Here is a tiny trained network, its code and every weight. The questions are about switching its units off for an input and a class, where a switched-off unit gives its printed mean instead of its output.

import numpy as np


def w(rows, s, z=0):
    codes = np.array(rows[::2]) - 128.0
    scale = np.full(codes.shape[1], s)
    scale[-1] = z or s
    return codes * scale


def norm(h):
    return h / np.sqrt((h * h).mean(-1, keepdims=True) + 1e-5)


def f(y):
    return np.maximum(y, 0)


def log_softmax(a):
    a = a - a.max(-1, keepdims=True)
    return a - np.log(np.exp(a).sum(-1, keepdims=True))


def net(x, mask):
    res = np.array(x, float).reshape(1, 8) / 4 @ E
    u = 0
    for l in range(4):
        y = f(norm(res) @ A[l][:, :-1].T + A[l][:, -1])
        res = res + np.where(mask[u : u + 3], y, B[l][:, -1]) @ B[l][:, :-1]
        u += 3
    return log_softmax(norm(res)[-1] @ U[:, :-1].T + U[:, -1])


A, B = {}, {}
E = w([
[130,128,130,130,125,128,127,125,129],'x0',
[126,128,128,127,129,126,124,129,129],'x1',
[130,129,131,126,130,128,129,125,131],'x2',
[106,181,175,123,56,154,97,128,134],'x3',
[75,132,189,184,171,72,153,183,131],'x4',
[103,146,96,111,118,133,191,138,136],'x5',
[114,57,96,153,58,113,148,157,49],'x6',
[111,148,117,74,118,3,141,95,116],'x7',
],0.005)
A[0] = w([
[178,124,71,141,227,99,107,120,65,250],'0.n0',
[18,131,59,39,164,173,232,134,157,26],'0.n1',
[178,100,142,231,159,255,106,154,135,74],'0.n2',
],0.0043,0.0021)
B[0] = w([
[156,98,183,165,73,123,152,140,254,231],'0.n0',
[99,75,208,91,95,168,118,96,145,180],'0.n1',
[104,123,182,106,141,92,184,63,53,255],'0.n2',
],0.0084,0.0038)
A[1] = w([
[139,120,119,188,173,215,131,164,110,41],'1.n0',
[154,118,144,133,119,30,86,60,119,8],'1.n1',
[113,120,67,57,159,2,132,121,147,13],'1.n2',
],0.0062,0.0016)
B[1] = w([
[85,163,65,165,186,99,180,2,58,166],'1.n0',
[96,124,192,172,164,209,105,94,65,233],'1.n1',
[130,123,121,170,159,224,195,77,62,254],'1.n2',
],0.0081,0.0031)
A[2] = w([
[92,168,159,185,207,123,193,198,112,39],'2.n0',
[99,254,176,152,18,138,89,123,97,4],'2.n1',
[20,116,109,80,89,114,167,108,138,92],'2.n2',
],0.0062,0.0015)
B[2] = w([
[163,168,126,80,32,1,92,114,87,251],'2.n0',
[196,17,113,199,190,92,247,114,193,251],'2.n1',
[64,129,202,149,181,160,39,111,169,214],'2.n2',
],0.0064,0.0035)
A[3] = w([
[119,68,193,171,73,105,129,128,122,254],'3.n0',
[139,242,128,90,254,123,115,125,174,117],'3.n1',
[207,134,57,53,92,210,115,50,128,158],'3.n2',
],0.0064,0.0036)
B[3] = w([
[152,157,92,87,126,171,102,148,161,255],'3.n0',
[101,113,9,122,107,185,129,170,100,158],'3.n1',
[112,167,152,137,122,38,117,170,116,184],'3.n2',
],0.011,0.0093)
U = w([
[93,141,148,157,179,128,207,21,48,100],'0',
[207,64,124,173,132,99,221,137,230,71],'1',
[156,159,142,79,115,136,134,147,145,253],'2',
[132,183,140,110,106,2,102,180,119,60],'3',
[151,146,129,96,126,153,112,133,143,208],'4',
[108,120,22,125,143,173,110,211,99,121],'5',
[144,139,149,98,122,141,121,117,159,128],'6',
[108,108,194,120,143,160,50,116,169,68],'7',
],0.0091,0.004)

Each question gives the input, the list of numbers given to net, and the class t.
The units are the neurons (one row each of A and B). Each row of codes is followed by its name. A weight is (code - 128) times the scale printed after its matrix; where a second scale follows, it is the last column's (A, B and U).
mask holds one flag per neuron, layer by layer. A switched-off neuron (its flag False) gives its mean, the last column of its row in B, instead of its output. The means were averaged over made-up inputs and are rounded, as every weight is.
A unit's drop is (log p(t) with every unit on - log p(t) with that unit switched off) / (log p(t) with every unit on - log p(t) with every unit switched off).
The circuit of an input: a set's keep is (log p(t) with only the set's units on - log p(t) with every unit switched off) / (log p(t) with every unit on - log p(t) with every unit switched off). Starting from all 12 units, units are removed one at a time, each time the one whose removal leaves the highest keep (on an exact tie, the one counted first), for as long as the keep stays at least 0.8.
circuit, biggest first: the units of the circuit, biggest drop first
k most important neurons: the k neurons with the biggest drops, biggest first
top k neurons in layer l: the k neurons of layer l with the biggest drops, biggest first
input [-6,-3,4,-2,3,-1,1,0], class 2: circuit, biggest first -> (3.n0)
input [2,4,0,0,-1,1,0,4], class 0: 2 most important neurons -> (1.n2; 3.n0)
input [3,-5,-7,-5,2,-1,-8,5], class 5: 4 most important neurons -> (3.n1; 0.n2; 2.n1; 0.n0)
input [-8,-4,2,-6,4,1,1,3], class 2: top 2 neurons in layer 0 -> (0.n0; 0.n1)
input [-5,-7,-1,-2,5,-2,-8,6], class 5: 2 most important neurons -> (3.n1; 0.n2)
input [0,-1,7,4,2,-4,-6,-8], class 0: circuit, biggest first -> (1.n0; 0.n0)
input [1,-1,1,-4,-5,-2,-6,0], class 5: 3 most important neurons -> (3.n1; 2.n1; 2.n0)
input [0,-3,0,-3,5,6,1,1], class 7: circuit, biggest first -> (0.n1; 2.n2)
input [-3,7,0,-6,6,-6,6,8], class 0: top 2 neurons in layer 1 -> (1.n2; 1.n1)
input [-5,2,4,-1,3,2,8,4], class 5: circuit, biggest first -> (0.n2; 3.n0)
input [3,-1,1,-5,5,0,-7,-4], class 5: 4 most important neurons -> (3.n1; 2.n1; 3.n2; 0.n1)
input [-4,-8,0,2,5,-4,6,5], class 4: circuit, biggest first -> (3.n0; 3.n2)
input [7,-7,4,7,6,1,0,5], class 1: 3 most important neurons -> (2.n1; 0.n2; 3.n2)
input [2,-1,3,2,-4,-4,-2,-7], class 0: top neuron in layer 2 -> (2.n0)
input [0,8,5,3,5,-7,2,8], class 0: 2 most important neurons -> (1.n2; 1.n1)
input [-8,-6,6,8,2,-7,-7,6], class 1: 2 most important neurons -> (2.n1; 0.n2)
input [-1,5,-7,3,2,-2,-8,-6], class 5: circuit, biggest first -> (3.n1; 0.n0)
input [-3,4,1,-4,3,-2,-5,2], class 5: 2 most important neurons -> (3.n1; 0.n2)
input [2,1,-5,8,7,-4,-3,6], class 1: 3 most important neurons -> (2.n1; 0.n2; 3.n2)
input [1,-2,-5,-4,-2,-2,-6,-6], class 0: circuit, biggest first -> (1.n0)
input [-4,-2,-1,2,-5,4,-3,0], class 3: 2 most important neurons -> (3.n2; 0.n2)
input [5,-8,6,1,8,-1,1,0], class 3: 2 most important neurons -> (2.n0; 0.n0)
input [6,4,-8,-7,2,-3,4,8], class 0: top 2 neurons in layer 1 -> (1.n2; 1.n1)
input [-5,2,8,-5,1,4,-4,8], class 0: top 2 neurons in layer 1 -> (1.n2; 1.n1)
